Facts:
[z364, z465, z728] Δ z921
[z973, z348, z78] Δ z473
[z160, z682, z850, z570, z898, z708] Δ z380
[z937, z606, z130, z10, z76, z823, z558] Δ z850
[z238, z589, z454] Δ z682
[z156, z331] Δ z352
[z534, z352, z930, z914, z599, z919, z178] Δ z942
[z327, z484, z407, z834, z928, z965] Δ z271
[z955, z63, z785, z144] Δ z973
[z9, z176, z871] Δ z221
[z204, z314, z463, z543, z956, z630, z49, z949] Δ z327
[z921, z303, z330, z535, z748, z206, z922] Δ z866
[z793, z344, z568, z769] Δ z965
[z188, z511, z210, z868] Δ z303
[z253, z724, z588, z152, z539, z717, z468, z281] Δ z443
[z90, z60] Δ z434
[z904, z191, z826] Δ z392
[z277, z651, z413] Δ z9
[z913] Δ z178
[z587] Δ z287
[z166, z20, z902, z373, z199] Δ z534
[z855, z392] Δ z892
[z564] Δ z570
[z443, z62, z315] Δ z739
[z615, z287, z842] Δ z420
[z686] Δ z842
z364 φ: z484
z238 φ: z331, z568
z327 φ: z871, z364
z204 φ: z855, z871, z484
z188 φ: z913
z314 φ: z826
z271 φ: z823, z511, z152
z253 φ: z76
z724 φ: z188
z344 φ: z682
z682 φ: z76
z348 φ: z558
z904 φ: z392
z588 φ: z204, z76, z606
z606 φ: z90
z130 φ: z330
z176 φ: z210, z855
z892 φ: z708
z166 φ: z871, z606
z855 φ: z210, z90, z166, z327
z564 φ: z315, z271
z434 φ: z20
z20 φ: z914
z651 φ: z823
z392 φ: z682
z463 φ: z90, z76
z942 φ: z166, z176
z511 φ: z543, z630, z327
z539 φ: z473
z543 φ: z871
z191 φ: z855, z253
z956 φ: z166, z834
z568 φ: z913, z834
z834 φ: z823
z330 φ: z62, z834
z210 φ: z90
z443 φ: z686
z615 φ: z152, z708
z868 φ: z914
z76 φ: z543
z630 φ: z204, z855
z928 φ: z708
z420 φ: z62, z166, z568
z599 φ: z539
z62 φ: z543, z956
z769 φ: z543, z210, z855
z199 φ: z287, z855, z253
z919 φ: z708
z708 φ: z166
z287 φ: z204, z871
z686 φ: z630, z204, z568
z826 φ: z330, z176
z823 φ: z364, z484
z331 φ: z210
z206 φ: z166
z315 φ: z834
z922 φ: z62, z630, z130, z724, z651
z558 φ: z330
z473 φ: z210, z871, z587
z949 φ: z210, z942
{z364, z238, z465, z188, z348, z855, z511, z898, z914, z331, z49} Λ d
{z160, z253, z724, z344, z484, z904, z277, z130, z913, z176, z587, z564, z78, z785, z463, z539, z543, z191, z568, z10, z717, z468, z454, z630, z928, z599, z535, z919, z708, z281, z413, z144, z823, z871, z949} Λ a
{z937, z156, z955, z793, z314, z152, z930, z956, z330, z902, z373, z868, z62, z769, z686, z826, z60, z315} Λ b
{z204, z606, z63, z407, z206} Λ e
{z90, z588, z166, z589, z20, z651, z834, z210, z76, z199, z748, z728, z922, z558} Λ c
z364 Θ [z166, z949]
z973 Θ [z534, z166]
z937 Θ [z166, z9]
z156 Θ [z973]
z534 Θ [z166]
z9 Θ [z534, z166]
z204 Θ [z539]
z921 Θ [z144, z10, z166]
z465 Θ [z420, z156]
z793 Θ [z454, z724]
z314 Θ [z166]
z344 Θ [z78]
z90 Θ [z630, z144, z468]
z904 Θ [z955, z468]
z277 Θ [z871, z463]
z221 Θ [z534]
z152 Θ [z210]
z570 Θ [z534]
z176 Θ [z534]
z589 Θ [z166]
z930 Θ [z144, z221]
z78 Θ [z534]
z434 Θ [z166]
z651 Θ [z166, z221]
z785 Θ [z534, z166, z468]
z407 Θ [z534, z60, z570]
z463 Θ [z955, z166, z443]
z511 Θ [z166]
z539 Θ [z728]
z191 Θ [z728]
z834 Θ [z63, z176]
z330 Θ [z9]
z443 Θ [z534, z468]
z898 Θ [z166, z221]
z10 Θ [z443]
z902 Θ [z468]
z615 Θ [z534, z156, z468, z9, z651]
z717 Θ [z534, z49]
z373 Θ [z534, z221, z443]
z468 Θ [z166]
z420 Θ [z166, z221, z468]
z769 Θ [z373, z454, z973, z724]
z748 Θ [z937]
z919 Θ [z407]
z708 Θ [z973, z166]
z281 Θ [z210, z166, z930]
z413 Θ [z535]
z144 Θ [z78, z166]
z823 Θ [z63]
z60 Θ [z166]
z49 Θ [z10, z443]
z728 Θ [z823, z724]
z871 Θ [z534, z465, z443]
z949 Θ [z587, z10, z78]

Known rows:
z708: [-36 -29 -10 -15 -20 -13 -27   0   7  -9 -14  33 -44 -21  -6 -35   0   1
  24 -23 -12  -6  16   8  10  26  -2  18   4  22  10 -12  19   3   6 -17
  -2   7   1  -6 -16 -14  37  -8  -9 -24 -10  13]
z956: [-20 -12  10  -5   7   4  -1  -8   2 -10  -2  30  -3 -13  24  -4  -2 -31
  14   3 -28   3  24  10  24   9   0  -3   3   5   6 -34   9  18   2  -4
  -6  25   0  12 -26   6  16 -15  -2 -11   6  -8]
z823: [-11  10  -9 -20  28  -6  -3 -15 -23   9 -18  -1  18  13  24  15  12 -10
   4  10  29  19 -18  18  -9  31  -8  -1 -19 -14   9  -9   2 -17  11  -6
  -1   0 -16  -8  13 -10  20  -6   2 -26  38  -6]
z539: [-15  12  -2 -16   5  15  -9 -13   7  14   1   5  -4   0  11  -2  -5  -6
 -10   9  14   2  -8   7  -9  15   0   0  -6   8 -14  -4  17 -13  11 -17
   7   5   9  10 -10 -11  12   3  16 -16   0  -5]
z364: [ -6  -6 -10 -14  19 -13   4   4 -13   1 -25  -5   1   9   3   0  11  -1
   4  -3  22   9 -13  17  -8  20  13 -10 -16 -11  18   0   1 -23  11  -4
   4  -5 -11  -4   5  -4  13   1  -3 -16  19   3]
z392: [-14  15   4   0   5   5   3   3  -9   6  -4   1 -23  -4   1  19   3  -6
   4   7  -6   1 -16 -17   2  -5  -8   1   8  11   2  -9  -1  -6   7   0
  -1   1  23  13  -8  16  26  -3  -4  -1   7  -8]
z834: [ -7   8   1 -24  31   2  -2 -22 -11   1 -14  20  20   5  25  14  -1 -21
   4   4   1  18  -7  23   2  21   2   4  -7 -11  12 -11   2   0   4  -3
   0  13  -5   5  -5   5   8 -22  -4 -27  40  -7]
z271: [-12  11   2  -5  12  -5   7  -2 -16   6 -16   5   3  -1  12  17  11 -11
   8   7  -1  11  -5  -1   8  11  -9  -3  -6   4   9  -4   2  -6   9   1
  -8   5  -2  -1  10   6  26  -9  -3  -7  29   0]
z315: [ -7   6  13 -12  20   6  10 -10   0  -3  -8  18   7  -6  22  11   0 -27
   3   3 -22   9   9  11  16   4   2  -1   0   1   7 -15   5  10   4  -1
  -2  17   4  13  -8  15  11 -18  -6  -4  21  -6]
z568: [ -7   4  14 -12  18   5  10  -6   3  -3  -8  17   4  -6  22  10  -3 -27
   0   4 -21   8   8   9  17   4   4  -3  -1   0   5 -16   8  12   5   1
  -3  18   7  11  -8  14  10 -17  -3  -2  17  -6]
z20: [-13  12   7  -2  -1   1   9   4   1   9  -7   3 -12  -8   5  10   4  -7
   1   3  -6   3  -6 -10   6   4  -4  -4   0   8  -3   0   9  -3  10  -2
  -1   6  13   4   5   9  21  -2   4   3   8   2]
z352: [-14  14   9  12   1   5  23   2   9   8   1 -10   1  -2  -5   8  -1  -8
   2  -1  -4   0   2   3  13   1 -15  -6  -1  15  -9   0   7  -7   2  10
  -4   6   2   6  -4   4   8  -4  -1   2  -7   1]
z871: [-16   7  -1   9   7 -14  22  -7  37  -8   1 -16  -9   7   9  -3 -20   6
  11 -11  17 -12   4   5  -1  18  -6 -11 -10  -6  -4 -25  -2  -3  -5  21
  -1  -1   0  12 -14 -16  -5  26  -7 -11  -9  -6]
z913: [-12  13   9   9   4   7  24  -1   8   6   1  -7   4  -5  -5   5  -2 -14
   1   0  -6   2   3   8  14   4 -16  -5  -1  14  -7  -4   7  -3   0   8
  -3   8   3   8  -5   4   8  -7  -3   3  -4   0]
z90: [-12  10   1   9  -7  25   7 -11  -2  15   0   4   9  -2 -12  11 -13   9
   6  -7  13   3  10  -8  14   3  -5  -9   3  17 -14   1  -2 -13   8   9
   2  -2  -6   5 -17   3 -16  -9   3 -33  -8 -12]
z9: [ -3   3   4  -2  10  -4  11  -5  26   5  -2  -2  -7  10 -22   0 -13   0
   6 -23  10 -11   5  21  -4   5  -1   3 -10  16   3  11  -6 -26   4  17
   2  10   9   9 -25 -10   1  -6  -2 -11  -2  17]
z407: [-10  19   6   8   7  -1  11  -5  30  10   6  -1   0   6  -4   9 -17  -3
   7 -14  12 -11   3  14  -2  10 -13   3  -3  11  -8   2   2 -16   0  14
   1  11  14   6 -18 -11   2   0   6 -14   1  11]
z413: [-13  13   1   3   2   9  14  -6  13   9   1  -7   1   0  -6  -1 -10  -1
   2  -7   6   0  -3  10   6  10 -12   0  -3  11 -10  -1   9  -7   0   5
   4  -1   3   6  -6  -2  -1  -1  -3 -13  -8   1]

Rows:
No name comes twice in this set of rows, the named rows included.
[-24  -8   9   6 -12   4  -4   2   9   2  -2  25 -12 -16  18  -9  -1 -12
  13   2 -21  -4  30  -2  20   8   3  -7   6  12  -4 -13  16   6  11  -5
  -9  18  -1  10 -17  -2  20  -5  12  -5  -5   0] -> z942
[ -1  -5  -6 -12  26  -3  -1  -1 -17   1 -29   8   1  -1   2   7   5  -2
   7 -15  12  21  -6   8   8  20  12   7  -7 -15  22   4  -1 -10   8   6
  10  -8  -5  -9   3  10   6 -27 -12 -29  26   3] -> z651
[-12  18   4  13   4  -5  15  -4  31   3  -1  -3  -6  -6  -1   6 -23  12
  11 -22  10  -5   3   0   8  15 -10   3   3  -3  -6   0   4  -1  -6  23
   4  -2  10   2  -3   1  -9  -2 -11 -24   2   3] -> z373
[-13   3   3 -18  -3   9   5 -14  -2   7  -4  15 -13  -3  -2  15  -8   6
  -4  -5   9   4 -12 -17   3   7   4  -6 -11  15 -10 -12  -2  -3  11   1
   8   7   9   2  -6   2  -1  -2  -1 -15   4 -12] -> z904
[-13  15  -4 -11  -1  16 -10  -8   9  16  -3   2 -10   0  12  -1  -5   4
  -7   8  14   3  -2  -6 -10  12  10  -5  -3   3 -13   3  12 -17  20 -14
   3  -6  10  12  -4  -9  13  10  20 -10  -1  -9] -> z191
[ -5   0   5  -5   2   0  16  -7  15   5  -1   2  -5   7 -21   8 -15   5
   4 -25  14  -5   0   4   2   7   1  -1 -13  18  -3   2  -8 -18   4  20
   6  10   5   0 -19  -6 -11  -4  -5 -17  -5   7] -> z785
[-13   9   1   8   7   6   4  10  -5   1  -3  -7 -24  -2   9  14   5  -8
   7  14   0   1  -6 -19   2  -4  -2  -7   6   5   4 -18  -3  -6   9   1
  -2   0  21  15 -15  11  22   9   4   1  -4 -15] -> z588
[-11 -23   2 -16   1   8  -4  -4   6  -8 -10  28 -20 -14   3  -5  -9   1
   3 -20  -2   8  14  -8  21  15  20   4  -7   2   0 -26   8  12   7   6
  15   7   5  -6 -25   3  -6 -18  -3 -26  -9  -8] -> z420
[-15  19   1   2   6  14  10  -9  16  11   2 -10   1  -1  -2  -6  -9  -2
  -1  -6   8   4  -2  12   5  11 -14   5   0   9 -13  -1  13  -7   1   4
   4  -3   2   8  -8  -6   5  -3  -1 -12  -9   0] -> z793
[-11   6   6  -4   5  -3  13  12   7   1 -10  -2 -16  -5  17  10   7  -9
  -7   7   0   2  -5 -11   4   8   8 -12 -12  -4  -1 -11  11  -1  11  -2
   3   5  14   3   5   3  18  10  13  15   2  -2] -> z686
[-13  -7   1   9   7 -10  15  18   9  -4  -8 -17 -22   3  22   2  10  -9
   1  12  15  -2   1 -11   1  11  10 -20 -17 -14  -1 -32   8  -6  13   2
   3   3   7   1  -4  -7  20  26  17  18 -13  -9] -> z287
[-10  13   0   6  12  13  -1   7  -9  -1   1  -9 -34   0   6  21   3 -11
   5  15  -1  -1 -15 -25   0 -17   1  -4  15   5   4 -26  -7  -7   6   1
   0  -5  36  25 -31  21  23   7  -1   1  -6 -23] -> z76
[-10   4  -1   4   4   8  12   3  10   4  -7  -8  -4  -1 -19  -7  -9   1
   2 -15   6   2  -1  14   7   9   1   1  -1   7  -2   5  11 -15   0   6
   7  -3   3   3 -12   2  -4 -10  -6 -15 -12   6] -> z281
[ -8  15   8   9 -11  13  -2  -1   4  17 -10  11  -4  -6  18  10   4   3
   5   9  -9   3  30 -15  12   1  17 -17   9   8  -6  22   4 -16  26  -1
 -16  -4  -5  16   5   2  11  -2  25  -6   6  -3] -> z331

The same elements again, as new rows of numbers:
Known rows:
z930: [  3  12  -7   8   9  -8  -4 -16  11  -6  -2   5 -16  -4]
z511: [ 10  -4   9  -8  -7  -6   1  14 -10  19  23  -4  13  13]
z364: [  3 -17  16 -11  -2   0  13   6  -7   0  23   4   0  13]
z277: [  1  14  -8   6  11  -7  -2 -14   7  -7  -3   5 -18  -9]
z748: [  0  15  -4   8  10  -9  -6 -13   9  -5  -1   4 -19  -8]
z904: [ 18   4 -18   8  -3  12 -15  -5 -14  11   3  -6  16   9]
z708: [ 15 -14  26  -3  -6 -13  14  16  -7  -9   2  14  -7  23]
z866: [ -4  14  -1   8  13  -3  -5 -12  10  -7 -13   3  -8 -15]
z724: [-17 -12   2 -13  -5  15  11  -7  15  -1  18  -6  10 -11]
z913: [-15 -25  13 -13   3  20  14 -11   5 -12  16   1   2  -8]
z630: [  1 -16   7  -5 -10  16   6   7  -7  -3   1   0  16   5]
z166: [ 13 -17  31  -5   5   1   6  17 -19  -3   7   8   9  18]
z739: [ -2  13   1   7  15  -4  -5 -10   8  -8 -13   2  -8 -14]
z20: [-45   2 -23   0  29  -3 -19  25  16   1 -22  24 -17   7]
z331: [  3  -7   4  -3  -6  13   0  11 -13  -2   0  -4  18   4]
z606: [ 10  -9  10   1  -8  13   0  14 -19  -7  -7  -1  13   9]
z253: [ 10  -7   6   2  -4  20  -6  11 -22  -5  -4  -2  15   9]
z454: [ -4  13  -2   8  11  -2  -6 -10  12 -11 -11   3  -8 -14]

Rows:
No name comes twice in this set of rows, the named rows included.
[  5 -19  16  -5 -10  -5  22   8   0 -19  -1  13  -8  15] -> z152
[ -1 -19  12 -11  -4   0  10  -2   3  12  25   0   5   9] -> z651
[ 11   4  -2   4 -19   6  -6  13  -5 -10  12   3   4  16] -> z539
[  5  -2   1  -1 -13  -1   6  17  -7   7 -10  -4  22   4] -> z206
[ -9  -5  -1 -10 -16  -7  16   9  10  12   3  -7  20 -10] -> z564
[ 11  12 -10   2 -11  12 -15   8 -17   8   8 -12   8   4] -> z344
[  5   5 -12  14  13  -7  -2 -24  11  -2  -5  11 -11  -2] -> z902
[-12   1 -13 -12 -17   1   8   8  10  27  13 -16  31 -15] -> z922
[ 10  10 -13  -3 -16  -9   3  23 -21   9   9  -8  10   3] -> z949
[ -5 -11   3 -10 -13   6  13   8   0   6   2  -7  19  -2] -> z956
[  8 -34  11  -3  -6  18  10  -4 -30 -23  -1   4 -19  24] -> z871
[  7 -12   2  -5 -20  10  -8   6 -13   9  -5 -17  -4  17] -> z176
[ 12   9 -12   0 -25   0  -6  17  -7  15   8 -10  21   9] -> z769
[  9   2   2   5   0  19 -14   5 -19  -1  -4  -8  16   5] -> z392
[  1 -21 -21  -7 -14   2  12 -12  -8  19   8 -13   4   4] -> z443

